[134 138 145 100 137 109 131] --> 134
[154 124 142 115 154] --> 154
[144 101 103 111 136] --> 144
[157 129 132 130 130 127 133] --> 157
[117 134 128 136 155 147 140] --> 117
[129 128 107 127 117 133 122] --> 129
---
[[118 124 138 124 122 132 127]
 [116 157 126 112 117 143 119]]	122

[[100 121 125 113 127]
 [103 119 128 142 148]
 [157 130 155 145 115]]	128

[[131 125 117 124 125]
 [132 103 133 143 108]
 [109 104 126 106 105]]	133

[[115 139 124 121 116 105]
 [116 145 132 114 137 134]
 [123 109 150 122 118 108]]	114

[[132 114 131 120 114 106 122]
 [109 116 100 131 131 120 103]
 [114 115 105 128 129 118 108]]	131

[[140 124 151 149]
 [129 127 128 128]
 [125 130 106  99]]	127

[[126 124 128 123 130 128 122]
 [136 154 110 103 149 152 135]]	130

[[124 129 137 120 133 106 110]
 [140 132 136 118 126 103 125]]	133

[[102 116 133 132 138 137]
 [148 156 151 141 115 157]
 [111 117 134 133 138 134]]	141
---
[123 105 117 100 107 114 119] value 107

[[110 109 150 149]
 [115 117 143 137]] value 109

[129 140 126 119 150 120] value 119

[ 99 103 132 113] value 103

[[136 124 147 142 108 140]
 [103 126 149 138 108 127]
 [123 107 117 139 128 114]] value 142

[[131 148 135 120 152 135]
 [126 152 133 130 148 124]] value 120
---
[[105 129 118 151 102]
 [113 121 129 142 103]]: 129

[[108 102 141 138 129 118]
 [125 127 130 138 129 137]
 [131 157 120 115 129 127]]: 120

[153 122 114 103 108]: 114

[149 145 116 150]: 116

[[134 156 137 128 132 123]
 [129 134 136 132 132 126]]: 136

[101 125 127 128 127 134]: 127
---
[[152 103 110 138 143 109]
 [105 156 128 157 130 109]] Out: 143

[[128 157 129 145]
 [113 128 124 132]] Out: 129

[[ 99 120 129 120]
 [109 106 150 130]] Out: 129

[[102 130 128 121 119 156]
 [138 114 109 123 143 128]] Out: 119

[[136 130 137 129 127]
 [105 129 116 133 120]] Out: 129

[[157 119 113 135 129 127]
 [110 150 134 126 111 129]] Out: 129
---
[[107 126 134 118 121 127]
 [108 114 138 117 138 127]
 [143 126 115 131 131 123]] ans = 134

[[134 148 119 145 133 136]
 [128 129 118 130 132 129]
 [113 112 140 106  99 111]] ans = 119

[[134 132 116 118]
 [127 136 130 115]
 [114 149 102 139]] ans = 116

[[139 136 110 124 103 107 134]
 [139 135 110 125 104 109 134]
 [139 135 111 126 105 109 134]] ans = 110

[[146 148 137 133 113 140 125]
 [119 100 116 140 145 108 132]
 [144 117 111 132 151 154 111]] ans = 137

[[127 129 129 127 131 126 155]
 [123 127 128 131 129 129 135]
 [132 131 128 130 130 130 142]] ans = 129

[[136 156 122 151 119]
 [136 156 119 156 118]
 [133 155 125 158 121]] ans = 122
---
array([135, 123, 150, 156, 122]) value 122, 135

array([147, 116, 132, 102]) value 102, 147

array([157, 100, 133, 143, 132]) value 132, 157

array([124, 134, 153, 140, 134]) value 134, 124

array([[131, 131, 149, 155, 109, 117],
       [142, 107, 133, 133,  99, 129]]) value 117, 142

array([[151, 103, 139,  99],
       [139, 123, 120, 125]]) value 99, 139
---
[125 108 154 135] >> 154, 108

[137 150 157 115 101] >> 157, 101

[157 143 125 128 144 158] >> 158, 125

[[107 148 118 123 106 133 141]
 [143 110 130 138 158 120 122]
 [120 119 117 136 133 122 133]] >> 158, 106

[123 125 122 156 151 155 144] >> 156, 122

[152 135 122 110 146] >> 152, 110
---
111,146,105,104,148,111
134,126,127,131,117,135
yields 127

109,135,111,128
117,128,126,123
153,149,153,137
yields 126

123,154,117,108,139,133
145,137,136,116,120,115
126,132,127,117,140,113
yields 136

113,123,124,139
100,147,115,149
100,150,104,138
yields 115

138,118,137,135,154,126
138,134,121,113,104,122
yields 121

101,128,126,122,127
120,124,118,123,121
158,142,116,125,127
yields 118

130,107,130,120,133,121
124,125,128,127,121,129
126,125,132,126,130,123
yields 128

134,126,125,128,124
134,137,133,116,99
yields 133

127,139,137,133,135,129,122
134,152,136,131,134,127,137
148,123,137,141,141,116,114
yields 136

134,121,124,123,139,121,128
103,124,126,122,117,155,129
yields 126
---
[149  98 132 134 119 101] >> 119

[[119 132 128 124 128 117]
 [135 127 127 130 128 105]
 [138 131 128 129 128 106]] >> 117

[[132 131 136 129 118]
 [117 136 121 106 134]] >> 118

[[148 143 123 126]
 [142 119 110 129]
 [103 111 133 138]] >> 111

[[130 109 151 102]
 [117 129 126 125]] >> 117

[[111 137 122 117]
 [138 119 128 116]
 [150 137 133 124]] >> 117

[105 132 111 115 119 113 145] >> 113

[121 135  99 141] >> 135

[[120 127 116 129 127 129]
 [118 126 108 133 129 128]
 [107 140 130 109 118 124]] >> 109
---
Input:
[[129 129 148 130 147]
 [123 126 153 130 154]]
Output: 154, 123

Input: [103 114 123 118 112 134 102]
Output: 134, 102

Input: [122 105 137 119 127 133 122]
Output: 137, 105

Input: [126 122 121 135 118 100]
Output: 135, 100

Input: [114 138 108 151 111]
Output: 151, 108

Input: [150 110 129 127]
Output: 150, 110

Input:
[[103 156 127 128 129]
 [124 132 128 128 128]]
Output: 156, 103

Input: [149 120 123 115]
Output: 149, 115
---
array([[124, 106, 103, 125, 152],
       [110, 109, 107, 112, 149]]) ans = 112

array([[141, 117, 149, 135],
       [121, 129, 124, 156],
       [127, 133, 118, 102]]) ans = 124

array([[129, 128, 127, 128, 129],
       [134, 122, 127,  99, 129]]) ans = 99

array([[116, 123, 158, 156],
       [141, 145, 123, 120]]) ans = 123

array([[132, 129, 130, 134, 120, 128],
       [132, 146, 129, 126, 134, 115],
       [131, 156, 130, 126, 142, 132]]) ans = 134

array([[119, 132, 105, 145],
       [129, 136, 124, 133],
       [129, 131, 112, 147]]) ans = 124
---
[111 122  98 155 154 126 128]
111, 128

[151 128 144 125]
151, 125

[113 100 115 123]
113, 123

[138 151 135 112 109]
138, 109

[[157  99 110 146]
 [111 130 153 151]]
157, 151

[114 151 124 119 128 148]
114, 148

[[126 120 138 142 115]
 [146 153 107 119 131]
 [149 140 107 127 129]]
126, 129

[101 133 137 100]
101, 100
---
array([[147, 110, 115, 148, 124, 107],
       [141, 119, 114, 144, 145, 115],
       [141, 112, 115, 142, 124, 111]])
141

array([[146, 131, 129, 132],
       [106, 132, 116, 124],
       [113, 141, 116, 134]])
113

array([[135, 131, 126, 116],
       [144, 151, 150, 137],
       [152, 148, 148, 150]])
152

array([[147, 153, 119, 150, 102],
       [118, 126, 154, 137, 109],
       [115, 125, 121, 144, 115]])
115

array([[107, 126, 121, 121],
       [143, 131, 138, 101],
       [137, 112, 138, 129]])
137

array([[116, 121, 138, 102, 115, 105],
       [128, 115, 133, 126, 128, 119],
       [139, 114, 128, 134, 138, 114]])
139

array([[136, 132, 132, 124, 131, 128],
       [121, 101, 101, 129, 153, 155],
       [125, 140, 139, 116, 124, 122]])
125
---
[113 130 117 122 103 137 110] value 103

[140 127 131 150 142 129] value 142

[[118 132 110 122]
 [114 147 100 126]
 [113 144 107 128]] value 114

[121 126 144 149 124] value 124

[[150 117 132 103]
 [145 117 134 107]] value 145

[112 141 107 127 136 134 122] value 136

[152 128 121 155 145] value 145

[[129 137 123 135 131 137]
 [127 151 130 134 120 131]] value 131
---
[[126 139 151 146 121]
 [123 130 138 131 136]] -> 146

[[128 137 115 101]
 [105 128 151 155]] -> 151

[[128 129 129 139 116 122]
 [135 136 136 142 100 106]] -> 139

[[127 121 130 137 127 132 127]
 [114 111 124 133 115 125 114]
 [132 151 130 119 130 129 133]] -> 137

[154 153 124 137 133] -> 153

[[120 116 117 118]
 [106 142 124 129]] -> 129

[103 144 122 102] -> 122

[142 127 136 116 103 117 130] -> 136

[109 141 117 106 136] -> 136
